Each row has two labels, one from each of two sets.
[-1.31 -0.85  0.61 -7.96  1.58  0.48  0.62 -0.56  1.29 -0.23  2.83 -1.27
 -0.23 -0.15  2.14  1.74 -0.59] -> <90> & Q
[-0.51 -0.48  0.39 -3.18  2.05  0.67  0.07 -1.97  0.37  0.85  2.74 -0.54
 -0.73  0.71  0.85  1.87 -0.16] -> <90> & Q
[-1.42 -0.14  0.19 -0.71  2.59 -0.40  0.21 -0.63  1.55  0.06  4.21 -1.43
 -0.06  0.43  2.08  0.75 -0.24] -> <85> & Q
[-0.53  0.34 -0.88 -1.17  2.43  0.72 -0.70 -0.94  1.10  0.31  3.76 -3.01
 -0.92  0.74  1.75  0.84 -0.27] -> <85> & M
[-0.69 -0.27  3.21 -1.83  2.76  0.21  1.01 -0.90  0.17  0.44  3.95 -0.39
 -0.31  0.70  1.84  1.52  0.18] -> <90> & Q
[-0.58  0.08  0.63 -2.36  2.86 -0.27  0.03 -1.17  1.81  0.34  2.68 -0.04
  0.00  0.32  1.97  1.96  0.15] -> <90> & Q
[-1.01 -1.89  0.93 -2.01  2.18  0.64  0.11 -0.24  2.07  0.07  3.97 -1.40
 -0.39  0.25  3.15  0.90  0.16] -> <90> & Q
[ 0.86  1.06 -0.53 -0.23  1.20 -0.37 -0.38 -0.67  1.21  0.10  3.99 -1.86
  0.10  0.63  2.16  0.94 -0.06] -> <85> & E
[-0.37  0.11 -0.40 -0.90  1.72  0.40 -1.86 -0.79  0.40  0.22  3.66 -1.07
 -0.96  0.90  1.70  0.57 -0.13] -> <85> & Q
[-0.34 -0.55  0.74 -0.76  3.09 -0.55 -0.37 -0.68  0.74  0.16  2.63 -0.68
 -1.66  0.27  1.05  0.97  0.38] -> <90> & M
[-0.93  0.75  1.28 -1.98  3.13 -0.21 -0.51 -1.76  2.31  0.30  4.37 -1.13
  0.62  0.49  2.20  0.40 -0.03] -> <90> & Q
[ 0.02 -1.09 -0.45 -2.04  1.93  0.79 -0.99 -1.69  0.76 -0.74  2.45 -0.28
 -0.94  0.95  0.20 -0.33 -0.08] -> <85> & P
[-1.30 -0.02 -0.11 -2.67  2.66 -0.03 -0.65 -1.45  1.09 -0.27  3.12 -1.04
 -0.74  1.10  2.21  1.83  0.45] -> <90> & Y
[-0.30 -0.47 -0.85 -1.96  2.74 -0.16 -1.04 -1.11  0.79 -0.54  4.25 -2.99
 -0.50  0.07  1.44  1.27 -0.43] -> <85> & Q
[-0.51 -0.37  0.21 -2.36  1.92  0.04  0.25 -0.94  1.32 -0.11  2.19 -0.75
 -0.16  0.25  2.16  1.15 -0.13] -> <90> & Q
[-0.92 -0.04  0.69 -1.89  3.23  0.65 -0.21 -1.70  1.76 -0.13  3.39 -1.76
 -0.11  0.24  2.83  1.38 -0.36] -> <90> & P
[-1.03 -0.23  1.53 -1.90  2.18 -0.08  0.77 -1.15  1.57  0.44  3.39 -0.93
  0.64 -0.09  1.62  1.78 -0.62] -> <90> & E
[-0.17 -0.53 -1.43 -0.73  1.98  0.38 -1.07 -1.50  0.44  0.36  3.18 -3.34
 -1.07  0.26  1.58 -0.66  0.40] -> <85> & M
[-0.71  0.07 -0.50 -2.23  3.96  0.79 -1.36 -1.69  0.59 -0.01  4.05 -1.28
 -0.98  0.33  2.21  1.31 -0.17] -> <90> & Q
[-0.01  0.21  0.21 -0.56  1.85 -0.38 -0.87  1.37  1.26  0.82  4.38 -1.42
 -0.35  0.84  2.84 -1.41 -0.22] -> <85> & M
[-0.60 -0.23  0.49 -2.17  1.51  0.28 -0.13 -1.33  1.09  0.06  3.47 -0.65
 -0.23  0.04  2.88  2.76  0.22] -> <90> & Y
[ 0.08 -0.78  0.40 -1.86  3.44 -0.28  0.23 -1.45  0.50 -0.04  3.78 -1.87
 -0.82  0.21  1.79  1.29  0.39] -> <85> & Q
[-1.19 -0.13 -0.25 -1.98  2.35  0.34 -0.41 -0.82  1.79  0.15  2.33 -1.60
 -0.06  0.46  2.53  0.22  0.17] -> <85> & Y
[-1.15 -0.47  0.26 -1.48  2.34  1.14 -0.07 -1.54  1.46  0.87  2.85 -1.63
  0.08 -0.27  1.61  2.92 -0.63] -> <90> & Y
[-1.50 -0.62 -0.58 -1.17  3.37  0.34  0.51 -0.90  1.44  0.23  3.01 -0.81
  0.56  0.06  1.12  1.34  0.83] -> <85> & Q
[-1.22  0.21 -0.29 -2.58  2.43  0.76 -1.15 -1.56  1.31  0.58  3.41 -1.42
 -0.59  0.00  2.50  1.22 -0.05] -> <90> & M
[-0.50 -0.90 -0.67 -1.06  3.95 -0.96 -0.75 -0.82  1.04  0.31  3.61 -1.26
 -0.22  2.30  2.01  0.87 -0.28] -> <85> & Q
[-0.48 -0.04  0.15 -1.53  1.48  0.42 -0.10 -1.33  1.15 -0.08  3.27 -0.95
 -2.27  0.08  3.25  0.12 -0.14] -> <90> & Q
[-0.58 -0.39 -0.61 -0.69  1.04 -0.15  0.02 -0.51  0.82  0.31  1.39 -1.24
 -0.48 -0.12  0.94  2.58  0.27] -> <85> & M
[-0.90 -0.16 -0.12 -1.67  3.94  0.03 -0.76 -1.18  1.62 -0.18  3.50 -1.15
  0.38  0.22  2.43  2.18 -0.48] -> <90> & Q
[-1.21 -0.30  1.36 -1.06  2.38  0.98 -0.60 -0.48  2.00 -1.58  3.88 -0.91
 -0.13 -0.44  2.50 -0.36  0.21] -> <90> & E
[ 0.62  1.25 -0.66 -1.04  2.05  0.70 -0.02 -0.43  0.79  0.55  2.95 -1.73
  0.01  0.48  1.45  0.11 -0.27] -> <85> & Y
[-0.63 -0.12  0.29 -3.06  4.12 -0.26  0.50 -1.90  1.55 -1.16  3.33 -0.91
 -0.11 -0.49  0.32  3.07 -0.07] -> <90> & Q
[-0.70 -0.19  0.16 -1.37  1.18  0.71 -0.05 -0.61  1.12  0.25  2.24 -0.53
  0.31  0.15  1.66 -0.01  0.26] -> <90> & Q
[-0.55 -0.33 -0.16 -0.73  2.31  0.15 -0.25 -0.95  1.22  0.21  2.85 -1.93
  0.13  0.41  2.28  0.97  0.16] -> <85> & Y
[-1.19  0.33  0.27 -2.75  1.90  0.82 -0.82 -1.39  1.71 -0.11  3.71 -1.13
 -0.35  0.25  2.65  1.76 -0.49] -> <90> & Q
[-0.41 -0.23  0.47 -2.48  2.01  0.55 -0.48 -1.82  1.40 -0.16  2.84 -1.02
 -0.74 -0.25  1.84  1.70  0.31] -> <90> & Q
[-0.65 -0.30 -0.50 -1.71  1.76  0.66  0.13 -0.83  0.89 -0.61  2.23 -0.60
 -1.07 -0.17  1.39  0.83  0.34] -> <90> & Y
[-0.86 -0.25 -0.62 -0.77  3.06  0.32 -0.43 -0.77  1.02  0.23  2.74 -1.54
 -0.50  0.13  1.05  0.66 -0.59] -> <85> & Y
[-0.85 -0.16  0.09 -0.86  2.03  0.04 -0.32 -0.68  1.43  1.30  2.58 -1.34
 -0.56  0.85  1.04  0.76 -0.29] -> <85> & Q
[-1.28  0.10  0.88 -1.34  1.51  0.19  0.09 -0.77  2.34  1.21  2.55 -0.91
  0.57 -0.50  2.50  2.04  1.07] -> <90> & Q
[-0.95  1.39  0.44 -2.42  2.85  0.51 -0.29 -2.34  0.39 -0.13  4.70 -1.02
  0.36  0.15  2.63  1.30 -0.60] -> <90> & Q
[-1.20 -0.24 -0.54 -0.63  1.74  0.42 -0.46 -0.31  1.10  0.84  2.65 -1.45
 -0.63  0.43  2.10  0.72 -0.31] -> <85> & Y
[-1.26  0.32  0.89 -2.31  2.52  0.50 -0.72 -1.01  1.38  0.86  3.84 -0.55
 -0.35  0.14  2.31  2.03 -0.31] -> <90> & Q
[-0.48 -0.26 -0.99 -0.36  1.37  0.28 -0.43  0.07  0.59  0.39  0.66 -0.94
 -0.47  0.72  3.36  0.41 -0.44] -> <85> & Y
[-0.51 -0.60 -0.76 -2.21  3.26  0.04  0.85 -1.60  0.86  0.11  2.03  0.45
  0.26 -0.25  0.99  2.30  0.60] -> <90> & Q
[-0.92 -1.06 -0.47 -2.41  1.73  0.98 -0.62 -1.77  0.91 -0.54  2.04 -1.53
 -0.29 -0.28  1.37  1.71  0.06] -> <90> & M

Each row has two labels, one from each of two sets.
[-0.31  0.33  0.19 -0.28  0.46  0.67  0.96  0.10 -0.08 -0.28 -0.07  0.52
  0.17  1.59  0.63 -0.47  0.26] -> H & C
[-0.05  0.69 -0.43 -0.28  0.50  0.10  0.71  0.38  0.03 -0.39 -0.24  0.32
  0.43  1.20  0.45 -0.92 -0.37] -> V & C
[ 0.02  0.02  0.71  0.09  0.04  0.21 -0.38  0.22 -0.26 -0.04  0.37  0.10
 -0.23  0.95  0.30 -1.64  0.15] -> A & C
[-0.01  0.20  0.45  0.35  0.23 -0.42  0.20  0.27 -0.02  0.37  0.07  0.24
 -0.35 -0.05  1.06 -0.72 -0.50] -> N & C
[-0.47  0.33 -0.28 -0.24  0.24  0.40  0.34  0.37  0.05  0.53  0.28  0.34
  0.34  0.88  0.10 -0.53 -0.24] -> H & W
[-0.22  0.34 -0.75 -0.53  0.30 -0.08  0.52  0.47 -0.28  0.36  0.35 -0.26
 -0.23  0.63  0.75 -0.89  0.02] -> N & W
[-0.32  0.20 -0.43 -0.27  0.03  0.70 -0.08  0.15  0.06 -0.27  0.57 -0.03
  0.58  0.85 -0.02 -0.45  0.08] -> V & W
[-0.25 -0.11 -0.53 -0.10  0.25  0.03  0.26  0.57 -0.14  0.30  0.15 -0.21
 -0.22  0.02  0.69 -0.15  0.08] -> N & W
[-0.34  0.36 -0.29 -0.60  0.26  0.15  0.31  0.23 -0.03 -0.11  0.09  0.10
 -0.03  0.79  0.14 -0.76  0.37] -> R & W
[-0.23  0.18  0.04  0.30 -0.18  0.09 -0.28  0.29 -0.19  0.06  0.71  0.11
 -0.29  0.12  0.29 -0.87 -0.14] -> N & W
[-0.33  0.35  0.12 -0.64 -0.01  0.14  0.04 -0.08 -0.23  0.02  0.03  0.22
  0.52  1.20 -0.11 -0.93  0.06] -> V & C
[-0.12  0.31 -0.89 -0.22  0.10  0.45  1.11  0.12 -0.41  0.07  0.35  0.15
  0.06  0.73  0.26 -0.72  0.26] -> H & W
[-0.28  0.26 -0.08  0.13 -0.10  0.31  0.40  0.03 -0.68  0.29  0.24 -0.08
  0.16  0.51  0.25 -0.76 -0.03] -> H & W
[-0.20  0.48 -0.19 -0.02  0.46 -0.05  0.86  0.10 -0.20  0.10  0.00  0.18
 -0.19  0.60  0.50 -0.40  0.16] -> H & W
[-0.02 -0.03  0.23  0.05 -0.33  0.15  0.93  0.14 -0.13 -0.16  0.02  0.05
  0.44  0.23 -0.26 -0.15 -0.40] -> V & C
[-0.27  0.17 -0.51 -0.70 -0.01  0.84  0.05  0.43 -0.15 -0.18  0.89  0.22
 -0.11  1.16 -0.20 -0.68  0.71] -> H & W
[-0.06  0.61 -0.47 -0.66 -0.12  0.02  0.23  0.15  0.02 -0.18  0.38 -0.44
  0.14  0.26  0.02 -0.93 -0.16] -> A & W
[-0.17  0.16  0.38  0.01  0.34  0.92  0.01  0.17 -0.20  0.24  0.36  0.16
  0.16  1.28  0.87 -1.28 -0.10] -> H & C
[-0.34  0.50 -0.07 -0.22  0.61  0.03  1.26 -0.09  0.00 -0.23 -0.44  0.53
  0.49  0.93  0.32  0.20  0.45] -> H & C
[-0.13  0.02  0.52  0.04  0.06 -0.07  0.15  0.13 -0.43 -0.09  0.24  0.39
 -0.76  0.62  0.37 -0.63  0.07] -> N & C
[-0.58 -0.22 -0.15 -1.24  0.36  1.15 -0.08  0.32  0.20  0.10  0.57  0.03
 -0.08  1.03  0.38 -0.78  0.15] -> H & W
[-0.40  0.75 -0.62 -0.59  0.31  0.07  0.61 -0.11 -0.16  0.32 -0.40 -0.11
  0.09 -0.18  0.14 -0.19 -0.05] -> R & W
[-0.09  0.01 -0.39 -0.66  0.22  0.20  0.36  0.39 -0.24  0.08  0.19 -0.12
 -0.23  0.44  0.36 -0.31  0.20] -> H & W
[ 0.02  0.81 -0.27 -0.57 -0.06 -0.32  0.15  0.48  0.01  0.14 -0.02  0.14
  0.15  0.61  0.21 -0.96 -0.27] -> A & W
[ 0.19  0.00  0.02 -0.47 -0.20 -0.07  0.53  0.31 -0.14 -0.25 -0.29  0.47
  1.10  0.68  0.26 -0.89 -0.34] -> V & C
[ 0.47  0.33 -0.15 -0.52  0.68 -0.24  0.73  0.03 -0.14  0.23  0.07  0.39
 -0.09  0.49  0.45 -0.69 -0.14] -> H & C
[-0.47  0.72 -0.55 -0.42  0.11  0.51  0.19  0.38  0.00  0.14  0.35 -0.04
  0.12  0.65  0.60 -0.84 -0.29] -> H & W
[ 0.18  0.30 -0.17 -0.64 -0.45  0.42 -0.16 -0.18 -0.04 -0.03  0.57  0.34
  0.35  1.05  0.23 -1.03 -0.30] -> V & W
[-0.28  0.16 -0.19 -0.42  0.04  0.32  0.06 -0.01 -0.42 -0.08  0.01 -0.04
  0.12  0.59 -0.03 -0.01  0.14] -> H & W
[-0.39  0.22 -0.39 -0.31 -0.07  0.31 -0.35 -0.27 -0.14  0.40  0.52 -0.12
  0.02  0.27  0.40 -0.95 -0.54] -> H & W
[-0.53  0.49 -0.28 -0.30  0.22 -0.21  0.21  0.44  0.06  0.30  0.30  0.10
  0.28  0.43  0.42 -0.72  0.16] -> N & W
[-0.61  0.11 -0.64 -0.75  0.21  0.07  0.51  0.19 -0.22  0.22  0.35 -0.03
 -0.38  0.36  0.17 -0.49  0.47] -> R & W
[-0.04 -0.01  0.26 -0.02  0.27  0.04 -0.03  0.15 -0.22 -0.06  0.25  0.28
 -0.16  1.24  0.70 -0.55 -0.17] -> H & C
[ 0.18  0.38 -0.08  0.02  0.29 -0.07  0.68 -0.06 -0.33  0.07  0.07 -0.53
  0.01  0.39  0.71 -0.78 -0.75] -> V & C
[-0.37  0.45 -0.43  0.00  0.37  0.19  0.42  0.42  0.09  0.02  0.24 -0.11
 -0.17  0.67  0.27 -0.64 -0.09] -> H & W
[ 0.24  0.43  0.28  0.04  0.05 -0.04  0.38  0.56  0.01 -0.01  0.37  0.54
  0.58  1.02  0.96 -0.82 -0.29] -> N & C
[ 0.12  0.25  0.12  0.23  0.26  0.64  0.81 -0.02 -0.26 -0.01 -0.03  1.31
  0.20  0.43  0.58 -0.90 -0.47] -> R & C
[-0.28  0.16 -0.26 -0.75  0.04  1.02 -0.02  0.26  0.01  0.10  0.59  0.05
  0.63  1.00  0.50 -1.18 -0.26] -> V & W
[-0.26 -0.43 -0.21 -0.38 -0.22  0.07 -0.19  0.11  0.01 -0.37  0.57 -0.09
  0.54  1.12  0.23 -0.28 -0.17] -> V & W
